In the rows, 128 means zero.
Each name stands for a flat space through zero: a line, a plane or more. A row that begins with a name and a colon came from that space; any other row is followed by the name of the space it lies nearest, among the names in its block.
q987-q356: [164  93 139 168 107 119 158 170 141 112 133 192 142 107 116 115 180 138
 116 119 137 111  91 114 146  78 133 134 120 115  85 153]
q190-q488: [166 140 134 122 139 147 121  94  56 123 148 130 127 140 119 138 113 134
 106 143 108 103 141 114 108 147 128 135 145 133 105 127]
q746-q359: [169  95 112 152 114 134 159 162 129 129 135 148 138 122 125 107 141 132
 132 106 127 126 109 130 113 123 134 108 121 119 124 150]
q746-q359: [ 86 100 136  90 124 101 136 183 164 162  74 128 154 111 139  87 149  98
 133 117 150 142 140 153  71  83 121  99 117 159 111 136]
q876-q59: [124 111 137 126 115 129 113 123 145 113 116 124 124 114 114 135 143 122
 131 143 124 124 111 141 155  99 129 147 131 126 129 139]
q634-q14: [146  91 171 136 135 122 158 180 185 164 101 198 144 145 106 118 168 112
  93 113 178 190  56 119 151  52 101 155 111 146 109 178]
q876-q59: [181 123 212 115 167 146 142 156 121 152  78 195 135 137  93 135 169  83
  85 136 135 173  99 106 141 117 130 135 152 151  95 162]
q987-q356: [171 145 100 176 146 126 136 106  43 147 198 132 108 167 130 122 119 156
 123 104 121  73 134  85 133 185 123 137 129  88 133 134]
q876-q59: [ 57 169  82 120 117 116  96 103 147  79 136  45 116  92 154 139 112 148
 187 123  85  82 189 146 129 185 159  75 120 111 166  77]
q634-q14: [ 90 138 199  68 191 133 106 142 121 164  83 145 155 163  62 155 206 132
  42 105 155 157  68 109 114  63  75 110  96 210  81 209]
q746-q359: [151 122 209 114 145 123 134 167 119 114  74 203 151  91 101 125 204  97
  94 146 118 115 125 107 124  80 147 115 147 152  45 142]
q987-q356: [136 115 124 121 113 122 140 154 152 105 109 130 146  87 147  98 125 111
 169 126 102 113 159 140  95 114 164  80 130 125 114 105]
q325-q599: [128 140 129 146 110 140 125 154 103  37 100 112 132  47 107 154 217 144
 138 125  58  51 165 135 134 190 183  47 143 121  93 122]
q876-q59: [ 76 156 119 113 122 113 113 116 141 111 125 107 130 112 148 135 119 138
 140 138 126 116 161 134 119 132 132 119 124 134 124  92]
q746-q359: [128 110 156  88 148 141 105 108 118 153 115 126 140 158  90 139 135 125
  85 135 144 151  80 133 122  62  89 154 115 170 114 179]
q634-q14: [114 129 121 110 105 157 106  75 102 122 125 104 113 147 111 185 105 145
  71 177 150 163 106 160 150 135  88 206 146 153 138 135]
q876-q59: [ 71 133 177  94 125 149  93 124 199  61  71 120 140  89  67 199 212 146
  84 147 121 157  67 151 191  66 115 123 108 181 105 170]
q876-q59: [122 162 120 115 115 148  96  55 114  90 144  91 107 122 143 164  65 130
 144 179 103 130 162 141 153 158 142 165 155 118 150  76]
q190-q488: [111 145 128 137 121 129 113 125 125  63 129 114 133  83 113 149 177 153
 139 125  85  72 141 123 144 135 156  83 122 124 103 123]
q876-q59: [147 141 114 136 113 125 107  96 103  88 142  98 111  90 158 111  88 107
 196 156  71  70 197 131 130 168 184 114 161  83 140  68]
q325-q599: [150 100 193  80 158 151 126 152 137 166  60 151 142 144  83 135 160  83
  79 134 145 191  83 141 120  91 107 135 137 179 115 186]
q987-q356: [ 83 155 149  92 172  87 100 108 150 195 132 118 122 169 159  87  71  91
 166 126 151 142 157 106 116  94 117 146 120 124 150  98]
q746-q359: [169 104  89 150 120 148 139 115 157 125 167 106 123 147 130 116  82 139
 166 104 118 148  96 133 144 124 133 120 110 104 181 144]
q325-q599: [ 90 173 176  84 188  99 100  89 148 179 145 149 136 178 143 111  79 114
 133 129 155 153 131  82 123  55 105 149 107 148 115 107]
q190-q488: [ 51 152 145 110 145  99 109 139 199 120 114 122 139 119 127 132 159 139
 140 110 140 133 117 118 149  77 120 104  92 145 124 126]
q325-q599: [ 92 153 101 124 119 141 134 111 136  90 158 122 150 130 121 167 137 197
  89 114 138 132 105 125 113 104 100 108  88 165 102 134]
q325-q599: [165 155 136 146 139 147 128  97 125 103 151 132 113 130 134 144  96 125
 151 137 101 134 140 109 161 167 155 126 143 103 147 101]
q634-q14: [113 144 156 114 164 104 129 147 171 146 124 148 143 132 139  95 127 111
 160 101 128 133 134  98 119  88 141  87 106 130 121 120]
q987-q356: [143 149 108 159 125 129 134 117  94 110 159 125 114 125 140 134 124 145
 139 125 110  93 153 112 137 182 144 121 137  99 132 106]
q987-q356: [131 156  98 124 124 133 133 105  78 126 149 105 125 130 160 125  81 136
 137 137 113 109 185 129  83 189 139 114 144 123 130  83]
q746-q359: [142 110  74 125  74 161 122  73  71 106 157  93 122 134 132 162  76 163
  91 174 134 127 127 171 107 140 100 191 145 138 131 120]
q325-q599: [111 113 169  55 129 169  99 109 156 116  55  99 141 120  86 171 132 103
  85 166 127 197  97 178 124  93 108 140 139 196 130 160]
q634-q14: [151 124  93 135 113 152 132 104  76 117 156 106 126 139 122 146 111 158
 104 131 121 115 126 138 108 159 115 134 130 133 130 138]
q876-q59: [172 124 152 135 156 137 144 146 113 155 122 152 126 147 116 116 135 106
 123 110 127 144 117 109 128 149 133 116 136 124 133 149]
q190-q488: [154 100 231  95 173 128 109 164 158 148  53 175 138 119  72 118 203  62
 113 132 120 150  82 115 163  58 138 123 139 152  98 188]
q987-q356: [ 51 162  96 130 139 111 129 130 202 132 153 101 132 151 142 142 118 172
 138  87 159 161 108 121 143 119 101 104  75 139 164 123]
q190-q488: [136  71 172 114 123 133 150 166 152 200  81 192 138 172  90 140 164 109
  33 143 218 221  34 147 142  47  54 222 126 175 108 204]
q190-q488: [166 115 201 102 187 134 112 123 152 158 121 170 143 163  82 115 146 101
 118 111 129 155  61  89 155  29 116 128 106 150 111 188]
q746-q359: [ 88 144  77 107 128 132 108  71  86 164 175  75 121 186 137 146  68 170
  95 130 161 137 123 139  99 134  70 172 108 149 154 131]
q634-q14: [103 145 153 120 147 125 126 129 194 147 111 137 120 147 130 140 114 112
 133 126 155 193 107 124 168 119 118 146 121 133 160 123]
q634-q14: [121  78 133 137  69 111 146 168 179 124  85 167 134  88 144 116 142 102
 125 167 162 155 118 168 139  74 128 184 147 123 109 116]
q746-q359: [163 107 209 112 133 125 128 152 138 136  65 193 131 102 115 119 158  64
 115 172 130 150 126 127 147  86 148 164 170 133  85 127]
q190-q488: [142 129  68 171  74 149 136  98 118  41 184 112 130  91 134 160 123 195
 137 135  96  82 126 137 144 138 144 119 117 107 119 108]
q634-q14: [ 65 140 129  94 140  97 119 141 208 147 110 110 142 125 159  97  98 111
 175 113 141 155 147 134 109  83 131  98 102 139 148  99]
q987-q356: [ 77 141 151 110 146  88 103 124 104 156 131 143 135 141 127 116 157 133
 104 132 151  87 134 105 117  74 101 152 116 141  83 131]
q987-q356: [177 142 130 172 101 155 145 109 107  92 135 153  99 112 138 167 113 124
 120 169 118 143 144 130 178 205 153 175 176  93 138  90]
q876-q59: [115 132 123 124 139 128 138 155 123 150 107 114 126 134 127 126 145 121
 119 108 135 140 138 135 110 176 124 102 129 136 143 138]
q325-q599: [119  93  99 133 118 104 134 139 123 181 150 127 131 162 137  93 113 133
 124 112 168 125 104 133 106  82  92 161 108 124 136 153]
q746-q359: [ 72 155 170  82 142 116  84 101 154 128  83 107 118 117 129 145 121  94
 134 168 127 144 154 141 150 114 131 153 147 145 132 100]
q325-q599: [131 109 128 124  89 146 153 158 104 110  86 148 141  97 120 154 166 134
  70 154 143 143 130 163  98 149 118 140 150 159  89 134]
q987-q356: [113 153 109 154 145 100 138 117  94 168 187 152 124 175 147 118 114 163
 107 107 166 108 125  86 121 124  95 156 106 115 115 122]
q325-q599: [106  95  82 134  66 115 138 139  86 124 126 123 136 104 146 124 136 150
  97 156 151  93 148 167  83 121 107 167 140 134  94 117]
q876-q59: [ 37 168 176  89 150  94 114 140 189 127  97 161 155 119 130 142 166 140
  99 131 162 149 123 110 126  48 105 122  97 176  75 113]
q190-q488: [134 109 133 155 103 131 142 158 157 102 109 148 124 100 116 142 173 129
 122 131 131 134 106 139 165 131 137 135 134 117 125 140]
q746-q359: [155  89 157 126 124 128 139 165 126 152  89 159 132 123 108 115 165  96
 107 134 142 143 104 139 128 107 124 145 143 135 112 162]
q634-q14: [ 73 140 153  83 130 131  70  76 106 128 101  89 114 136 101 172 137 124
  86 176 136 128 121 151 154 109  96 189 143 159 125 138]
q876-q59: [112 114 163 121 147 119 130 204 155 119  54 122 134  83  97 116 229  93
 140  94 100 110 133 136 130 159 160  46 130 136 123 165]
q746-q359: [139 120 101 149 132 114 152 139  96 191 158 140 120 176 147 104 101 133
 111 109 171 139 124 117 105 151  97 160 125 115 144 135]
q634-q14: [ 99 136 136 118 129 123 123 136 163 129 104 119 124 121 132 135 132 117
 134 131 136 152 132 139 141 135 129 127 129 133 143 119]
q634-q14: [133 208 144 112 177 139 114  63 115 116 170 122 122 154 154 142  52 135
 156 132 100 137 174  82 127 165 149 105 130 123 138  67]
q987-q356: [124 117 108 125 130 135 122 138 114 109 132  98 138 117 106 128 163 150
 128 100 104  93 118 133 111 130 130  78 108 138 125 161]
q325-q599: [144 127  96 143  98 146 154 105 111 130 162 146 130 151 144 150  83 163
  88 146 163 163 113 137 115 129  97 180 128 137 123 115]
q190-q488: [135 131 137 133 105 136 130 108 128 113 126 151 122 122 135 152 111 129
 107 168 142 149 127 136 148 121 123 181 149 128 115 105]
q190-q488: [120 121 135 110 111 131 113 121 134  99 105 117 133  95 127 132 131 118
 138 153 108 115 144 148 123 112 144 125 140 135 114 114]
q325-q599: [125  90  78 155  70 114 114 144  86  84 122  81 115  64 135 108 165 127
 168 142  83  28 174 167 120 166 165 113 153  87 126 117]
q190-q488: [126 153 238  71 206 115  89 126 133 163  71 158 132 139  98 114 156  58
 129 138 112 138 133  90 142  83 142 115 143 153 100 142]
[103 112 122  93 150 137 134 127 176 193 129 118 142 195 114 130  94 139
  91 100 189 218  60 139 112  71  62 151  85 176 163 179]
q987-q356
[150 153 169 128 186 112 137 150 129 170 124 157 126 151 135  94 127  91
 155  97 122 133 146  82 124 148 149  90 130 114 132 123]
q876-q59
[164 126 192 129 157  99 116 155 128 132  92 164 121  90 137  74 149  51
 195 138  82  81 178  99 141 123 195  99 165  87 108 100]
q876-q59
[116 117 127 116 135 134 127 134 182 154 110 108 121 147 127 127 105 109
 142 118 146 186 104 146 145 126 117 134 120 133 178 142]
q325-q599
[ 99 131 131 113 126 120 126 141 125 154  96 115 120 130 136 129 131 108
 116 139 146 145 149 146 116 160 119 142 144 137 139 119]
q876-q59
[158  95 121 122 154 139 141 131 118 183 161 142 146 193  96 113 124 151
  88  85 164 156  50 111 107  61  74 137  85 156 129 205]
q190-q488
[111 148  35 162  72 137 133  81  76 105 183  72  99 130 172 156  63 176
 131 153 131 105 177 158 119 226 120 169 147  96 167  71]
q746-q359
[121 135 160 117 158 113 119 136 181 144 116 137 128 134 130 107 120  98
 166 115 126 149 122 111 151  96 142 113 118 121 146 126]
q190-q488
[112 149 139  90 141 137  87  89  73 126 106  79 113 124 121 143 116 107
 125 159  99 102 172 143 115 173 136 132 159 138 134 113]
q987-q356
[189 128  64 141 106 152 144  70  68 141 197 104 117 162 173 110   4 140
 154 145 120 131 164 134  84 171 130 159 146 100 162  83]
q190-q488
[186 127 109 155  99 148 145 123  41  87 141 137 125  94 135 133 134 137
 120 151  87  70 174 130  99 195 161 117 167 108  93 103]
q987-q356
[167 115 219 145 181 105 148 210 184 149  74 207 135 109 101  89 215  65
 154  90 117 137 103  82 170 100 170  76 130 111 106 163]
q746-q359
[106 128 122 138 143  80 124 166 144 147 126 118 126 108 157  66 141  99
 200  96 108  71 176 111 112 135 165  76 122  90 137 105]
q876-q59
[125 130 158 111 153 135 121 142 183 141  86 114 118 129 119 128 127  86
 154 121 122 177 121 137 157 146 143 110 134 129 172 135]
q325-q599
[180  84 140 132  92 160 123 110  88 122 106 140 113 124 101 156 131 108
  85 182 133 145 100 162 154 129 116 208 172 128 123 152]
q746-q359
[ 74 159 131  98 111 117 126 119 157 118 102 126 135 107 167 138  92 121
 130 164 144 158 177 148 103 129 130 141 141 148 116  64]
q987-q356
[146 133 142 130 137 129 132 113 136 160 132 146 114 155 142 124  84 104
 131 144 150 169 127 121 145 133 122 173 144 116 149 112]
q987-q356
[ 89 163 100 118 113 134 126 109 112 101 131  98 128 115 146 157 114 156
 116 140 123 123 166 142 104 176 126 115 131 142 125  91]
q987-q356
[123  97 165 108 117 125 115 114 145 152 111 166 134 147 107 140 131 118
  79 166 174 167  73 138 152  30  85 215 129 155 101 157]
q634-q14
[115 113 119 128 109 131 129 154 102 107 102 114 134  98 109 140 186 139
 103 126 117  96 132 149 113 150 129 106 133 141 106 149]
q190-q488
[161 139 175 123 156 140 120 132 118 114 102 142 123 112 109 131 153  95
 139 133  92 120 139 111 147 152 162 102 151 122 120 130]
q325-q599
[ 47 148  98 114 127 112 120 118 167 143 145 102 134 155 135 148 120 172
 105 111 172 155 106 135 125 101  80 140  86 156 142 132]
q876-q59
[115 169 182 107 124 142 131  94 184 117  99 179 123 129 150 175  75 107
 101 195 163 226 132 130 168 112 123 202 158 148 119  67]
q634-q14
[107 161 167  97 172 123 104 133  83 118 105 120 140 115 103 132 185 125
 113 114  93  77 156 103 102 143 141  66 126 154  86 140]
q634-q14
[ 62 148  90  86 104 148  87  61 121 118 125  45 111 142 132 180  74 150
 105 169 140 157 140 179 127 156  92 176 134 157 170 108]
q634-q14
[ 58 181 126  89 161 128  79  70 143 111 148  70 127 147 119 160 109 159
 133 121 115 122 131 118 140 115 112 107  96 154 146 120]
q746-q359
[224 135  78 211 148 151 162 108 115 108 244 140 116 168 126 116  93 181
 174  60  95 101  86  67 168 161 149  87  92  65 171 149]
q190-q488
[156 139 132 148 119 142 129 105 112  94 148 145 122 118 125 149 124 141
 124 146 112 116 127 117 153 135 141 143 139 115 115 115]
q190-q488

Rows lie near named flat spaces through zero. A row that begins with a name and a colon came from that space; any other row is followed by the name of its block's space that it lies nearest.
q865q236: [146  86 154 130 128 121 100 136  90 120 187 127 166 128  68 144 147 153
 129 166 120 136 140 166 150  81 114 154 153 114 100  86]
q866q408: [141 188 121 106  50 149 137 153 143 127 132 137 166 184 219 114 126  89
  82 199 159 168 171 111 151  80  51 150 187 214 164  20]
q970q777: [156 110 140 111 123 112 108  92 114 101 176 135 177 133 102 136 115 135
  96 159 147 125 128 156 145  52  98 130 131 147 109  65]
q866q408: [144 122 116 149 141 118 109 101  90 132 100  92 146 118  92 122  88 109
 171  93 161 138 108 123 155 154 131 115 124 115 107 150]
q865q236: [144  93 133 139 160  95  95  84  95  87 154 114 114 104  75 156 103 148
 161 107 147  63 108 165 151 120 157 139 109 111  85 157]
q970q777: [103 136 127  91 131 154 116 136 146 112  62 106 159 123 128 132 167 144
 153 141 145 122 137 103 121 183 174  80 145  89 121 120]
q865q236: [133 124 142 128 148 105 125 156 117 107 111 115 100 129 148 134 122 168
 141 122 109  85 125 128 155 122 149 123 135 125 141 155]
q251q34: [ 76 121 141  95 152 114  87 106 100  81 170 119  64 121  85 173 137 129
 186 173 142  27 139 155 139 130 190 179 120  92  75 143]
q866q408: [112 149 162  86 148 107 143 150 121  95 130 127 113 152 176 137 127 184
 125 199  94  80 133  97 157  76 125 106 131 127 160 111]
q865q236: [139 139 125 184  98 159 148 123 114 183 183 165 116 123  86 125 143 118
 144 137 106 173 152 137 119 130  72 187 101 123 134 152]
q865q236: [137 104 120 113 142 116 114 115 131  96 103  88 178 129 149 128 113 119
 112 115 159 136 100 128 133 149 141  80 168 146 111  93]
q251q34: [119 169 140 101 126 130 142 161 144 123 107 128 114 151 182 109 129 157
 103 156 102 108 147 107 154  79 121 122 132 148 175 112]
q866q408: [120 122 150 171 115 151 118 143  92 153 221 165  74 117  50 155 173 163
 174 170  85  99 175 173 143 108 113 233 106  94 112 164]
q866q408: [139 147 107 181  96 150 141 124 125 141 130 131 108 126 149 139 130 111
 162 117 143 137 138 125 128 198  98 160 138 149 130 159]
q865q236: [110 127 140 108 158 107 111 154 116  99  76 109  79 119 130 144 131 166
 178 113 121  56 126 119 147 156 196 114 122  89 125 182]
q970q777: [133 126 121 136 111 123 109  86  82 124 144 113 155 135  97 147  98  82
 175 156 180 146 121 121 140 148 101 138 137 127  89 104]
q251q34: [103 116 133 102 139 128 107 124 127  99 156 108 135 134 126 139 139 122
 118 160 137 105 130 147 134 117 148 139 158 134 104  89]
q970q777: [102 123 139  77 174 107  92  46  86  69 156  84 163 128  82 149  87 126
 157 188 170  73 103 125 162  89 145 103 117 107  78  86]
q970q777: [142 130 110 161  88 161 126 177 162 165  79 155 103 109 119 121 181 128
 140  60 123 147 162 147 100 192 156 153 129 112 138 176]
q970q777: [125 128 134 115 136 131 154 175 148 142 107 108 163 149 185  97 133 136
  76 136  97 180 117 101 128 115 111  87 168 153 167  93]
q866q408: [174 115 129 160  83 106 104  85  72 121 160 162 128 124  73 174 105 104
 195 143 182 120 137 146 135 136  89 168 108 119  82 133]
q865q236: [135 136 139 106 109 120 126 210 127 164  89 123 136 157 155  91 129 115
  94 117 109 177 147 120 144  76 128 129 164 144 164  94]
q866q408: [177  83 154 138 125  87 135 103  89 141 180 176 159 124  71 145 106 137
 122 143 120 165 108 134 112  64  79 118  89 107 113 116]
q866q408: [ 63 163 113 103 138 152 148 203 172 157  57 101  74 143 201  94 149  99
 117 102 100 140 134  90 106 184 184 119 157 130 166 154]
q865q236: [131 153 106 142 134 144  99  56 117 129 128 123 116 101  55 123 103 114
 165  91 164  89 137 152 149 119 143 158  69 108 101 163]
q866q408: [ 82 169 143 120 133 144 123 143 103  93 150 100  80 148 161 155 144 161
 185 214 116  53 157 115 177 149 134 171 157 129 132 133]
q970q777: [158 120 141 134 112 105 139 135 121  98  98 150 123 127 160 166 134 166
 164 141 137 101 123 108 124 168 122  97 128 118 131 151]
q866q408: [131 121 128 170 139 158 125 150  94 204 169 101 162 128  57  76 122 110
 112 110  93 216 138 146 158  83  91 170 135 123 137 119]
q865q236: [110 151 125 158 116 180 131 152 133 171 117 140 102 111  83 120 179 152
 170 120 100 133 168 130 127 172 142 167 107  84 138 182]
q251q34: [143 120 141 145 147  95 153 142 103 144 155 127 118 142 149 115  85 129
 109 131  97 152 103 114 141  84  89 125 123 149 152 133]
q866q408: [118 161 116 121 125 152 141 171 163 155  83 109 133 141 174  82 133 122
  86 100 109 158 140 114 137 118 132 118 148 154 172 118]
q866q408: [ 86 113 155  64 145 121 108 141 115 119 178 120 149 150 102 127 142 116
  97 202 115 132 136 136 129  50 141 138 151 116 110  51]
q251q34: [168 118 124 139 116 114 131 105 101 146  94 125 186 129 108 120  93 107
 143 111 160 187 107 102 129 134  93  82 119 120 123 117]
q251q34: [109  74 156  96 207  64 110  92  85  89 181 108 109 118  81 148  81 142
 131 141 113  75  76 141 136  68 165 111 102  97  89 136]
q865q236: [126 149 107 150 134 148 131 120 152 141 101 124 101 109 126 110 129 132
 130  73 124 112 133 135 129 153 148 137 103 128 141 176]
q970q777: [213 112  94 218  83 120 125  73 106 147 112 157 139  96  87 145  92 100
 175  37 185 157 115 150 119 194  83 140  91 138 102 188]
q251q34: [141  87 146 142 131 110 158 186 121 189 108 164 126 124 106 118 143 126
 126  96  83 207 111 103  80 142 126 100 112  83 144 165]
q970q777: [155 118 136 116 127 128 132 120 124 103 105 104 211 138 152 128 128 157
 114 159 142 157 115 106 146 130  99  64 164 139 135  77]
q251q34: [153 115 112 127  99 117 106  63 116  76 114 127 165 121 126 176 116 103
 171 140 208 106 114 128 117 192 122 102 139 132  77 107]
q970q777: [129 136 120 152 120 158 121 113 131 152 179 132 134 122  90 111 137 121
 106 126 118 143 149 162 139  94 104 179 121 143 126 116]
q251q34: [117 117 146 111 136 120 146 177 147 143 116 152 106 130 143 124 155 151
 108 127  85 136 130 117 102 117 148 114 123 107 151 142]
q251q34: [ 85 120 117 146 146 161 131 149 172 121 160 121  76 109 143 133 180 144
 110 110  92  89 139 164 106 179 172 171 147 134 125 161]
q865q236: [117 132 105 127 124 101 118 102 115 153  93 145  71 117  97 131  82  49
 172  66 169 127 109 118  94 158 162 139  77 104  99 183]
q970q777: [107 144  97 167 135 151 120  93 111 168 141 106 103 114  80 109  99  68
 161  86 147 148 123 136 130 164 129 172 105 123 107 168]
q251q34: [ 75 160 126  93 170 151 107 126 135  90 142  54 132 143 159 105 124 144
 105 169 120  75 137 137 187  95 155 140 173 158 136  85]
q970q777: [141 107 143 106 135  91  99  94  96  81 152 132 128 127 102 163 107 138
 151 155 157  75 120 146 144  95 138 130 120 119  92 111]
q865q236: [154 152 121 183 116 142 152 156 118 161 113 118 121 133 155 106 116 143
 139 105 106 158 136 114 158 148  86 141 136 151 167 162]
[115 118 116  65 119 141 103 161 200 145  62 153 139 114 106  95 174 106
  60  56 133 144 147 154  74  97 209 103 115 105 129 106]
q970q777
[133 140 124 111 147 117 141 135 134 128  77  97 158 139 169  99  96 126
 105 111 130 152 104  94 142 119 125  71 138 143 155 115]
q866q408
[168 103 153 133 136  74 116  79  62  69 189 120 157 142 127 172  76 152
 153 195 155  91 102 132 174  81  74 122 140 151 100  90]
q970q777
[137 162 125 129 105 136 147 152 131 125 124 103 158 165 210 109 111 120
  96 166 131 158 135 104 161 111  73 121 181 192 166  72]
q251q34
[113 125 125 121 103 148 116 143 147 123 154 141 120 131 129 141 168 117
 116 146 132 121 153 155 111 138 138 164 153 137 114 103]
q251q34
[126 153 119 133  78 154 106  41  98 114 154 167 131 117  58 184 141 100
 221 188 197  99 157 125 114 177 105 164  83  88  71 131]
q970q777
[108 141  98 139 114 189 121  96 153 153 100 112 170 108  89 116 162  98
 146 110 158 170 140 123 103 204 139 119 127 104 108 128]
q865q236
[149 111 119 156 132 123 138 117 138 140 114 144 121 106 114 129 126 132
 131  77 125 137 113 133 106 159 133 115 102 116 127 172]
q866q408
[110 135 128 119 182 116 111  94  84 112 125  55 150 132 110 110  72 126
 151 139 140 113  99 112 185 109 134 107 135 126 117 122]
q251q34
[ 93 136 140  97 116 122 106 145  93  97 149  99 122 160 151 155 128 104
 163 209 152 104 141 120 154 134 130 154 185 139 104  77]
q251q34
[134 117 142 141 116 114 114 156 103 109 141 138  87 129 125 162 144 152
 172 144 125  83 145 145 143 146 141 165 143 118 115 151]
q970q777
[120 160 133  96 132 116 113 104 104  89  91 103 132 141 145 141 101 137
 172 166 162  80 129  99 166 127 136 104 127 122 124 118]
q251q34
[140 108 171 123 131 112 130 171  85 103 160 118 156 151 143 153 147 190
 144 213  98 123 137 119 168 101  97 123 177 124 137  90]
q865q236
[119  70 131 133 134 115 137 166 154 133 147 147 113 118 137 142 162 115
  97 100 105 152 108 148  68 168 158 124 153 122 112 136]
q865q236
[120 142 137 165 145 144 147 183  85 209 133  98 128 143 102  75 109 121
 137 122  75 207 133 105 166 100  92 153 134 118 166 149]
q866q408
